Below are the code and all the weights of a small trained network. Each question names an input and a class and asks about switching units off, where a switched-off unit gives its printed mean instead of its output.

import numpy as np


def w(rows, s, z=0):
    codes = np.array(rows[::2]) - 128.0
    scale = np.full(codes.shape[1], s)
    scale[-1] = z or s
    return codes * scale


def f(y):
    return np.maximum(y, 0)


def log_softmax(a):
    a = a - a.max(-1, keepdims=True)
    return a - np.log(np.exp(a).sum(-1, keepdims=True))


def net(x, mask):
    res = np.array(x, float).reshape(1, 8) / 4 @ E
    y = f(res @ A[0][:, :-1].T + A[0][:, -1])
    res = res + np.where(mask, y, B[0][:, -1]) @ B[0][:, :-1]
    return log_softmax(res[-1] @ U[:, :-1].T + U[:, -1])


A, B = {}, {}
E = w([
[132,130,132,125,125,125,122,128],'x0',
[180,102,191,162,66,183,205,126],'x1',
[124,142,124,127,124,139,127,136],'x2',
[196,212,133,129,180,83,197,105],'x3',
[131,127,129,126,125,124,128,128],'x4',
[158,137,66,247,99,95,99,137],'x5',
[139,121,129,126,131,123,125,126],'x6',
[121,134,129,130,126,129,130,127],'x7',
],0.012)
A[0] = w([
[83,54,69,188,54,144,61,172,177],'N1',
[188,213,172,79,202,116,191,70,169],'N2',
[187,99,185,168,58,188,193,109,165],'N3',
[114,123,177,10,147,154,144,128,249],'N4',
[174,98,201,161,65,180,190,114,173],'N5',
[57,125,115,60,165,138,93,159,242],'N6',
[159,204,118,112,189,98,132,123,200],'N7',
[75,45,111,127,63,172,67,137,250],'N8',
[121,148,32,212,114,79,57,128,175],'N9',
[212,138,114,210,83,83,182,123,155],'N10',
[196,97,199,153,53,196,186,126,181],'N11',
[78,69,160,57,111,175,83,145,220],'N12',
[137,110,190,64,129,184,165,143,165],'N13',
[77,149,68,97,184,88,71,121,253],'N14',
[160,134,49,255,99,106,116,130,176],'N15',
],0.0086,0.0057)
B[0] = w([
[166,97,182,133,156,151,43,203,240],'N1',
[100,196,158,74,173,59,224,159,249],'N2',
[84,156,185,190,76,149,158,127,234],'N3',
[99,82,163,18,117,123,148,73,246],'N4',
[43,95,187,175,76,120,171,140,232],'N5',
[164,111,135,42,143,143,109,91,225],'N6',
[143,174,89,107,177,77,161,90,213],'N7',
[139,7,185,128,112,165,2,176,246],'N8',
[207,141,98,147,141,90,106,201,234],'N9',
[131,170,123,201,105,147,157,121,216],'N10',
[46,98,173,166,86,138,146,152,243],'N11',
[129,57,108,81,89,177,89,65,226],'N12',
[69,76,135,85,104,111,159,135,206],'N13',
[251,130,101,32,165,116,72,93,242],'N14',
[173,209,114,234,136,139,78,168,237],'N15',
],0.0087,0.012)
U = w([
[165,77,103,66,121,168,76,41,233],'0',
[197,99,111,122,170,116,75,219,171],'1',
[76,43,144,120,72,162,130,89,54],'2',
[113,107,167,197,101,165,83,191,3],'3',
[146,171,115,61,194,85,160,58,149],'4',
[179,207,1,145,166,76,135,136,116],'5',
[79,126,167,98,127,83,223,177,149],'6',
[136,216,124,215,101,136,185,113,149],'7',
],0.0081,0.0016)

Each question gives the input, the list of numbers given to net, and the class t.
The units are the neurons (one row each of A and B). Each row of codes is followed by its name. A weight is (code - 128) times the scale printed after its matrix; where a second scale follows, it is the last column's (A, B and U).
mask holds one flag per neuron, in row order. A switched-off neuron (its flag False) gives its mean, the last column of its row in B, instead of its output. The means were averaged over made-up inputs and are rounded, as every weight is.
A unit's drop is (log p(t) with every unit on - log p(t) with that unit switched off) / (log p(t) with every unit on - log p(t) with every unit switched off).
The circuit of an input: a set's keep is (log p(t) with only the set's units on - log p(t) with every unit switched off) / (log p(t) with every unit on - log p(t) with every unit switched off). Starting from the 12 units with the biggest drops (on a tie, the unit counted first), units are removed one at a time, each time the one whose removal leaves the highest keep (on an exact tie, the one counted first), for as long as the keep stays at least 0.8.
units of the circuit, in order: the units of the circuit, biggest drop first
most important unit: the unit with the biggest drop
k most important neurons: the k neurons with the biggest drops, biggest first
drop of u: that unit's drop, to one decimal
input [5,0,2,3,-7,-3,4,2], class 4: units of the circuit, in order : N11, N8
input [5,5,0,2,-4,8,-5,1], class 7: 2 most important neurons : N8, N10
input [6,8,8,1,3,2,0,5], class 7: units of the circuit, in order : N8, N10
input [-1,0,8,-2,0,8,-3,-3], class 1: most important unit : N9
input [-4,7,0,6,-7,1,-6,-2], class 7: 3 most important neurons : N10, N4, N3
input [-2,1,5,6,-1,4,1,8], class 7: 2 most important neurons : N14, N10
input [-8,7,3,5,-8,1,0,-6], class 7: 2 most important neurons : N10, N4
input [1,-8,-3,1,6,3,-5,1], class 5: 2 most important neurons : N8, N7
input [-4,-3,1,-1,-4,0,-5,-4], class 0: 2 most important neurons : N15, N2
input [1,6,1,2,0,1,-5,2], class 7: drop of N4 : 0.2
input [-7,-7,-7,0,6,-5,-4,3], class 0: drop of N12 : 0.3
input [-8,-3,3,3,-5,-3,-3,5], class 4: drop of N7 : 0.0
